Here is a tiny trained network, its code and every weight. The questions are about switching its units off for an input and a class, where a switched-off unit gives its printed mean instead of its output.

import numpy as np


def w(rows, s, z=0):
    codes = np.array(rows[::2]) - 128.0
    scale = np.full(codes.shape[1], s)
    scale[-1] = z or s
    return codes * scale


def norm(h):
    return h / np.sqrt((h * h).mean(-1, keepdims=True) + 1e-5)


def f(y):
    return y / 2 * (1 + np.tanh(0.7978845608 * (y + 0.044715 * y**3)))


def log_softmax(a):
    a = a - a.max(-1, keepdims=True)
    return a - np.log(np.exp(a).sum(-1, keepdims=True))


def net(x, mask):
    res = np.array(x, float).reshape(1, 8) / 4 @ E
    u = 0
    for l in range(4):
        y = f(norm(res) @ A[l][:, :-1].T + A[l][:, -1])
        res = res + np.where(mask[u : u + 4], y, B[l][:, -1]) @ B[l][:, :-1]
        u += 4
    return log_softmax(norm(res)[-1] @ U[:, :-1].T + U[:, -1])


A, B = {}, {}
E = w([
[162,141,48,180,121,142,139,49,136,96],'x0',
[163,159,29,106,89,94,167,156,190,106],'x1',
[104,198,101,76,114,99,78,118,125,191],'x2',
[121,83,149,119,150,124,125,196,163,79],'x3',
[142,88,141,93,139,145,190,185,80,123],'x4',
[54,26,116,111,133,120,35,148,133,164],'x5',
[135,104,195,94,180,224,75,132,173,83],'x6',
[98,159,136,214,105,138,124,253,115,101],'x7',
],0.017)
A[0] = w([
[71,81,203,147,178,137,40,116,77,204,189],'L0N1',
[96,254,149,160,104,110,69,188,117,165,5],'L0N2',
[125,173,223,63,161,123,120,148,100,163,36],'L0N3',
[129,106,85,97,76,48,236,152,57,206,140],'L0N4',
],0.013,0.0017)
B[0] = w([
[47,123,147,100,37,86,99,156,85,62,252],'L0N1',
[149,184,48,125,195,6,142,183,90,88,199],'L0N2',
[119,130,208,179,154,169,172,68,227,152,188],'L0N3',
[113,175,12,126,182,22,83,188,54,109,229],'L0N4',
],0.014,0.011)
A[1] = w([
[167,94,155,172,120,171,189,195,84,78,142],'L1N1',
[194,187,66,155,120,120,168,9,107,215,46],'L1N2',
[158,89,143,139,207,149,138,232,151,153,2],'L1N3',
[97,207,135,160,97,153,113,123,107,135,14],'L1N4',
],0.015,0.0049)
B[1] = w([
[87,166,145,204,152,98,235,88,176,168,235],'L1N1',
[104,120,247,191,195,147,195,56,228,168,254],'L1N2',
[110,140,99,154,149,152,184,39,191,224,161],'L1N3',
[191,187,91,195,122,141,67,170,115,198,152],'L1N4',
],0.013,0.0075)
A[2] = w([
[128,62,190,204,166,215,210,254,44,81,105],'L2N1',
[95,54,149,131,134,136,165,17,106,92,51],'L2N2',
[215,173,153,139,245,138,161,19,58,207,87],'L2N3',
[89,211,44,150,130,69,156,112,108,141,255],'L2N4',
],0.0094,0.0067)
B[2] = w([
[87,220,139,157,156,118,214,176,122,129,157],'L2N1',
[109,90,77,176,105,111,147,201,34,178,153],'L2N2',
[160,55,105,152,126,171,193,29,138,125,177],'L2N3',
[147,83,113,177,245,129,107,95,118,162,253],'L2N4',
],0.013,0.015)
A[3] = w([
[98,81,134,99,63,156,62,93,67,139,2],'L3N1',
[249,124,42,111,126,159,131,152,190,98,111],'L3N2',
[217,148,137,33,133,165,110,166,127,171,113],'L3N3',
[134,90,97,156,116,155,143,137,104,115,35],'L3N4',
],0.014,0.0058)
B[3] = w([
[251,119,58,107,118,190,135,110,173,141,251],'L3N1',
[87,121,149,160,193,70,112,128,53,181,226],'L3N2',
[124,91,133,186,130,144,186,41,165,117,132],'L3N3',
[73,162,149,146,98,100,155,102,158,52,111],'L3N4',
],0.017,0.0033)
U = w([
[144,179,39,151,174,45,109,177,52,127,255],'0',
[172,160,98,178,188,131,215,49,191,165,136],'1',
[82,159,253,122,76,168,145,184,148,104,48],'2',
[131,50,104,77,46,196,59,95,144,112,17],'3',
],0.018,0.006)

Each question gives the input, the list of numbers given to net, and the class t.
The units are the neurons (one row each of A and B). Each row of codes is followed by its name. A weight is (code - 128) times the scale printed after its matrix; where a second scale follows, it is the last column's (A, B and U).
mask holds one flag per neuron, layer by layer. A switched-off neuron (its flag False) gives its mean, the last column of its row in B, instead of its output. The means were averaged over made-up inputs and are rounded, as every weight is.
A unit's drop is (log p(t) with every unit on - log p(t) with that unit switched off) / (log p(t) with every unit on - log p(t) with every unit switched off).
The circuit of an input: a set's keep is (log p(t) with only the set's units on - log p(t) with every unit switched off) / (log p(t) with every unit on - log p(t) with every unit switched off). Starting from the 12 units with the biggest drops (on a tie, the unit counted first), units are removed one at a time, each time the one whose removal leaves the highest keep (on an exact tie, the one counted first), for as long as the keep stays at least 0.8.
circuit, biggest first: the units of the circuit, biggest drop first
k most important neurons: the k neurons with the biggest drops, biggest first
k most important neurons of layer l: the k neurons of layer l with the biggest drops, biggest first
drop of u: that unit's drop, to one decimal
input [2,-8,8,4,8,8,1,8], class 2: circuit, biggest first	[L0N4]
input [3,3,-7,4,1,4,-5,6], class 1: 3 most important neurons	[L0N1, L1N1, L0N2]
input [2,2,-4,6,-2,-1,2,-6], class 0: 2 most important neurons	[L1N2, L3N2]
input [-2,-5,-7,6,4,-6,-8,-7], class 0: 2 most important neurons of layer 1	[L1N2, L1N3]
input [0,-6,0,7,4,8,-5,3], class 2: circuit, biggest first	[L0N2, L2N4]
input [2,-1,-5,-1,-1,1,4,-3], class 3: 2 most important neurons	[L0N2, L2N4]
input [-4,8,-2,7,-3,0,1,4], class 1: 3 most important neurons	[L0N4, L1N3, L0N1]
input [-3,-8,-1,-8,-3,6,4,4], class 2: 4 most important neurons	[L0N3, L2N3, L0N4, L2N4]
input [-7,-2,8,2,-5,2,0,-2], class 2: 3 most important neurons	[L0N3, L0N4, L0N1]
input [-2,-2,5,3,5,-8,1,2], class 1: 2 most important neurons	[L0N3, L0N1]
input [-3,6,-4,-2,6,-5,-3,-7], class 0: 2 most important neurons	[L0N4, L0N3]
input [-7,8,0,5,-5,-5,8,7], class 1: 2 most important neurons	[L1N3, L0N4]
input [8,1,-1,1,8,6,3,-6], class 3: 3 most important neurons	[L0N4, L0N2, L2N4]
input [5,-5,2,-5,-4,1,6,6], class 0: most important neuron	[L0N2]
input [-2,-7,-7,7,1,4,5,-8], class 2: 2 most important neurons of layer 2	[L2N1, L2N3]
input [-6,0,4,-2,4,2,2,-4], class 2: 2 most important neurons	[L0N3, L2N3]
input [0,6,-5,5,-6,0,5,-4], class 0: 2 most important neurons	[L3N2, L1N2]
input [7,5,0,-4,-4,8,7,-7], class 3: drop of L2N1	0.1
input [8,8,-4,6,-1,8,1,-6], class 0: drop of L0N1	0.1
input [-4,2,7,-3,-7,7,0,-6], class 3: most important neuron	[L0N4]
input [-4,5,-2,-2,2,-6,-8,-5], class 0: drop of L0N4	7.8
input [2,-5,1,2,2,6,1,3], class 2: drop of L2N3	0.2
